[128 = 0]

[134 143 108 120 126 116 114 137 111 128 130 117 121 118 126 128 135 124
 112 132 130 137 119 106 130 127  96 132 152] | G
[139 132 133 104 127 128 130 133 132 118 114 119 126 101 126 133 125 144
 130 140 208 130 110 125 130 138 121 117 136] | G
[110 109 117 131 144 103 122 138  92 111 122  52 118 125 129 108 252 142
 137 109 100  98 118 126 151 139 143 120 213] | U
[126 139 112 130 131 139 102 113 121 133 106 115 121 130 128 135 103 132
 113 137 135 142 129 105 127 129 123 119 146] | T
[135 134 138 126 144 117 129 130 120 123 119 104 127 125 127 121 191 121
 121 122 132 135 105 126 127 119 107 145 156] | M
[130 108 133 128 127 116 123 129 127 133 124 113 126 133 128 121 202 144
 119 128 132 125  91 136 121 118 131 136 155] | M
[124 118 111 127 114 121 133 104 136 121 108 137 123 126 132 130 122 126
 128 102 128 128 131 130 125 110 147 116 128] | G
[139 134 137 119 137 119 126 127 117 133 132  97 134 131 135 128 186 118
 128 127 123 120 125 127 123 118 135 131 153] | M
[126 139 135 129 124 162 126 125 123 128 133 126 131 130 125 129 119 120
 131 135 115 138 124 106 130 122 126 117 139] | T
[131 144 115 126 129 130 125 126 142 125 137 126 112 146 130 131 111 129
 117 128 131 130 123 127 118 132 130 130 138] | G
[136 139 140 123 127 112 111 119 112 134 125 103 124 129 146 125 186 131
 132 110 120 107 135 130 124 128 153 121 162] | M
[137 140 141 115 135 120 121 125 121 127 101  68 116 127 134 112 252 141
 143 119 110 105 104 124 115 126 143 140 213] | U
[122 128 139 127 127 124 131 114 114 117  96 113 128 143 126 126 196 128
 136 106 124 122 135 137 137 123 141 131 162] | M
[120 128 135 110 135 114 139 123 113 136 132 124 134 125 122 124 102 129
 131 145 127 134 131 110 129 126 127 148 126] | T
[125 135 141 115 129 130 123 116 128 121 125 149 127 128 139 125 110 127
 132 120 123 131 139 124 128 140 130 128 127] | T
[129  94 134 116 136 111 121 128 110 128  96  76 132 115 136 113 252 130
 151 111 105 100 109 148 112 122 112 128 182] | U
[129 126 128 126 146 129 140 149 136 126 131 123 136 119 116 132 115 127
 120 126 123 128 127 113 134 128 128 142 132] | G
[132 144 145 125 127 142 122 120 136 136 135 122 127 126 128 161 108 129
 115 130 171 143 121 135 137 131 122 133 125] | T
[126  89 121 114 114 130 127 131 123 127 127 128 138 116 130 150 100 125
 134 123 132 124 144 129 124 134 129 137 123] | G
[122 133 133 185 129 107 123 131 108 127 113  94 134 170 136 117 194 154
 143 117 125 116 128 130 125 118 128 123 173] | M
[130 123 118 124 127 127 136 113 117 128 131 126 141 123 122 142 111 126
 129 133 131 120 113 127 142 133 130 123 135] | T
[133 130 133 122 123 125 129 130 123 130 128 130 128 128 103 123 211 131
 140 123 124 124 110 147 133 121 127 127 147] | M
[128 131 127 130 126 146 129 126 139 129 131 136 126 131 135 130  89 144
 141 138 119 124 122 135 122 138 117 129 134] | T
[132 127 129 123 124 133 123 145 130 136 129 122 133 118 130 123 103 124
 123 135 140 139 118 106 125 127 121 130 115] | T
[130 117 136 117 138 110 132 134  94 139 129  55 121 128 136 112 252 131
 129 120 111  99 108 101 117  72 143 129 202] | U
[168 136 130 125 118 123 147 130 124 117 115 126 125 130 116 123 119 114
 125 133 137 138 130 112 140 139 134 123 137] | T
[136 128 129 120 132 127 118 111 123 131 127 109 124 130 135 121 198 131
 133 127 121  85 144 132 139 123 138 129 163] | M
[125 131 131 119 128 133 136 123 129 123 129 105 141 125 123 133 101 115
 114 122 127 127 133 114 121 136 130 117 135] | T
[138 119 162 139 146 127 118 140 115 132 124 108 126 131 131 124 200 134
 116 119 127 118 120 124 123 123 131 128 163] | M
[123 124 129 124 128 126 136 126 109 134 129 103 137 126 126 120 190 129
 148 168 133 120 135 134 119 121 136 132 152] | M
[133 114 127 118 129 124 143 133 122 124 111 107 149 131 119 122 196 135
 130 131 111 115 126 149 121 118 140 129 153] | M
[124 124 130 119 141 128 118 142 126 123 139 121 128 138 126 119 193 130
  63 121 124 121 126 138 124 122 134 125 153] | M
[128 110 202 100 138 121 119 136  91 125 129  60 133 130 132 108 252 146
 128 125 115  96 112 116 113  92 136 121 218] | U
[129 126 148 129 131 133 133 124 136 127 124 123 113 125 131 120 117 131
 129 120 116 125 122 136 129 133 124 131 125] | T
[134 126 128 124 119 118 133 136 131 121 129 131 131 122 119 132 100 135
 125 133 115 131 127 119 121 110 128 125 127] | T

[127 133 128 106 137 129 123 130 130 129 123 130 130 129 128 132 129 121
 130 126 146 121 124 129 120 126 118 139 126] | (44)
[131 141 122 113 118 127 122 127  82 130 122 126 111  99 134 127 125 197
 128 105 120 119 148  86 126 141  78 195 133] | (55)
[128 122 137 119 113 129 135 130 111 123 145 134 132 114 140 134 116 144
 127 121 130 124 137 115 124 131 108 145 128] | (44)
[124 127 133 143 111 117 127 126 105 132 142 131 137 115 130 128 126 146
 129 121 143 131 129 143 119 118 123 133 133] | (55)
[118 128 126 122 153 149 126 133 187 133 112 130 107 157 129 134 127 133
 129 164 127 147 115 151 134 125 162  92 124] | (48)
[128 133 127 127 122 135 134 116 110 127 133 128 112 102 132 130 126 202
 126 122 125 130 134 106 127 133 103 164 133] | (44)
